Below are the code and all the weights of a small trained network. Each question names an input and a class and asks about switching units off, where a switched-off unit gives its printed mean instead of its output.

import numpy as np


def w(rows, s, z=0):
    codes = np.array(rows[::2]) - 128.0
    scale = np.full(codes.shape[1], s)
    scale[-1] = z or s
    return codes * scale


def f(y):
    return y / 2 * (1 + np.tanh(0.7978845608 * (y + 0.044715 * y**3)))


def log_softmax(a):
    a = a - a.max(-1, keepdims=True)
    return a - np.log(np.exp(a).sum(-1, keepdims=True))


def net(x, mask):
    res = np.array(x, float).reshape(1, 6) / 4 @ E
    y = f(res @ A[0][:, :-1].T + A[0][:, -1])
    res = res + np.where(mask, y, B[0][:, -1]) @ B[0][:, :-1]
    return log_softmax(res[-1] @ U[:, :-1].T + U[:, -1])


A, B = {}, {}
E = w([
[125,170,152,243,177,254],'x0',
[129,140,123,120,145,125],'x1',
[127,120,124,134,120,128],'x2',
[212,162,150,255,113,64],'x3',
[53,220,98,185,41,93],'x4',
[124,131,132,130,134,124],'x5',
],0.0095)
A[0] = w([
[118,141,134,198,166,245,217],'neuron 1',
[253,183,139,227,123,52,253],'neuron 2',
[89,22,115,18,197,177,187],'neuron 3',
[107,139,100,110,60,22,140],'neuron 4',
[240,88,185,135,151,132,139],'neuron 5',
[142,10,109,51,145,44,173],'neuron 6',
[34,206,86,139,68,144,245],'neuron 7',
],0.0081,0.006)
B[0] = w([
[110,133,167,151,159,195,215],'neuron 1',
[214,115,133,166,141,93,246],'neuron 2',
[76,106,175,161,120,141,225],'neuron 3',
[165,169,64,83,89,98,191],'neuron 4',
[174,95,105,60,147,152,172],'neuron 5',
[120,112,156,191,117,2,212],'neuron 6',
[43,185,140,145,101,112,218],'neuron 7',
],0.013,0.014)
U = w([
[104,128,225,237,103,41,254],'0',
[13,143,55,39,36,58,75],'1',
[206,22,90,91,150,26,108],'2',
[215,214,38,110,51,70,116],'3',
[51,19,149,101,207,208,67],'4',
[41,226,147,115,99,177,18],'5',
[255,95,135,93,164,208,98],'6',
],0.0074,0.004)

Each question gives the input, the list of numbers given to net, and the class t.
The units are the neurons (one row each of A and B). Each row of codes is followed by its name. A weight is (code - 128) times the scale printed after its matrix; where a second scale follows, it is the last column's (A, B and U).
mask holds one flag per neuron, in row order. A switched-off neuron (its flag False) gives its mean, the last column of its row in B, instead of its output. The means were averaged over made-up inputs and are rounded, as every weight is.
A unit's drop is (log p(t) with every unit on - log p(t) with that unit switched off) / (log p(t) with every unit on - log p(t) with every unit switched off).
The circuit of an input: a set's keep is (log p(t) with only the set's units on - log p(t) with every unit switched off) / (log p(t) with every unit on - log p(t) with every unit switched off). Starting from all 7 units, units are removed one at a time, each time the one whose removal leaves the highest keep (on an exact tie, the one counted first), for as long as the keep stays at least 0.8.
circuit, biggest first: the units of the circuit, biggest drop first
most important unit: the unit with the biggest drop
k most important neurons: the k neurons with the biggest drops, biggest first
input [2,3,0,0,-2,3], class 4: circuit, biggest first -> (neuron 6; neuron 2)
input [8,-7,-8,2,-8,1], class 6: circuit, biggest first -> (neuron 5)
input [-4,-7,-6,8,1,3], class 3: circuit, biggest first -> (neuron 4; neuron 3)
input [3,7,0,-1,3,-1], class 5: circuit, biggest first -> (neuron 6; neuron 2)
input [-3,-1,-6,2,2,1], class 3: circuit, biggest first -> (neuron 3; neuron 4)
input [7,2,3,1,-7,3], class 6: 3 most important neurons -> (neuron 7; neuron 5; neuron 6)
input [0,-5,-2,1,4,-5], class 3: circuit, biggest first -> (neuron 3; neuron 6)
input [7,-8,8,-1,-7,-7], class 4: circuit, biggest first -> (neuron 2; neuron 1)
input [1,4,5,7,-1,6], class 6: circuit, biggest first -> (neuron 6; neuron 7)
input [-4,-7,-8,0,2,4], class 1: circuit, biggest first -> (neuron 2; neuron 4)
input [3,7,-5,-7,3,3], class 5: circuit, biggest first -> (neuron 7; neuron 6)
input [5,-8,6,0,7,-6], class 5: circuit, biggest first -> (neuron 6; neuron 7)
input [-1,-6,7,-4,1,5], class 1: 3 most important neurons -> (neuron 2; neuron 1; neuron 6)
input [5,0,8,-6,3,-3], class 5: most important unit -> neuron 7
input [1,5,8,-5,-3,-7], class 4: circuit, biggest first -> (neuron 2; neuron 4)
input [-1,7,-4,-2,-8,-4], class 0: 3 most important neurons -> (neuron 6; neuron 3; neuron 4)
input [-1,7,1,1,-3,2], class 2: 2 most important neurons -> (neuron 7; neuron 1)
input [4,-3,1,-3,0,-6], class 4: 2 most important neurons -> (neuron 6; neuron 4)
input [-8,2,-2,2,1,-5], class 3: 2 most important neurons -> (neuron 4; neuron 3)
input [0,3,5,5,-2,7], class 2: most important neuron -> (neuron 1)
input [-3,-5,1,1,-2,2], class 2: 2 most important neurons -> (neuron 7; neuron 1)
input [-4,-6,-6,0,8,7], class 1: 2 most important neurons -> (neuron 7; neuron 2)
input [4,-1,-4,0,-3,5], class 4: 4 most important neurons -> (neuron 2; neuron 4; neuron 1; neuron 6)
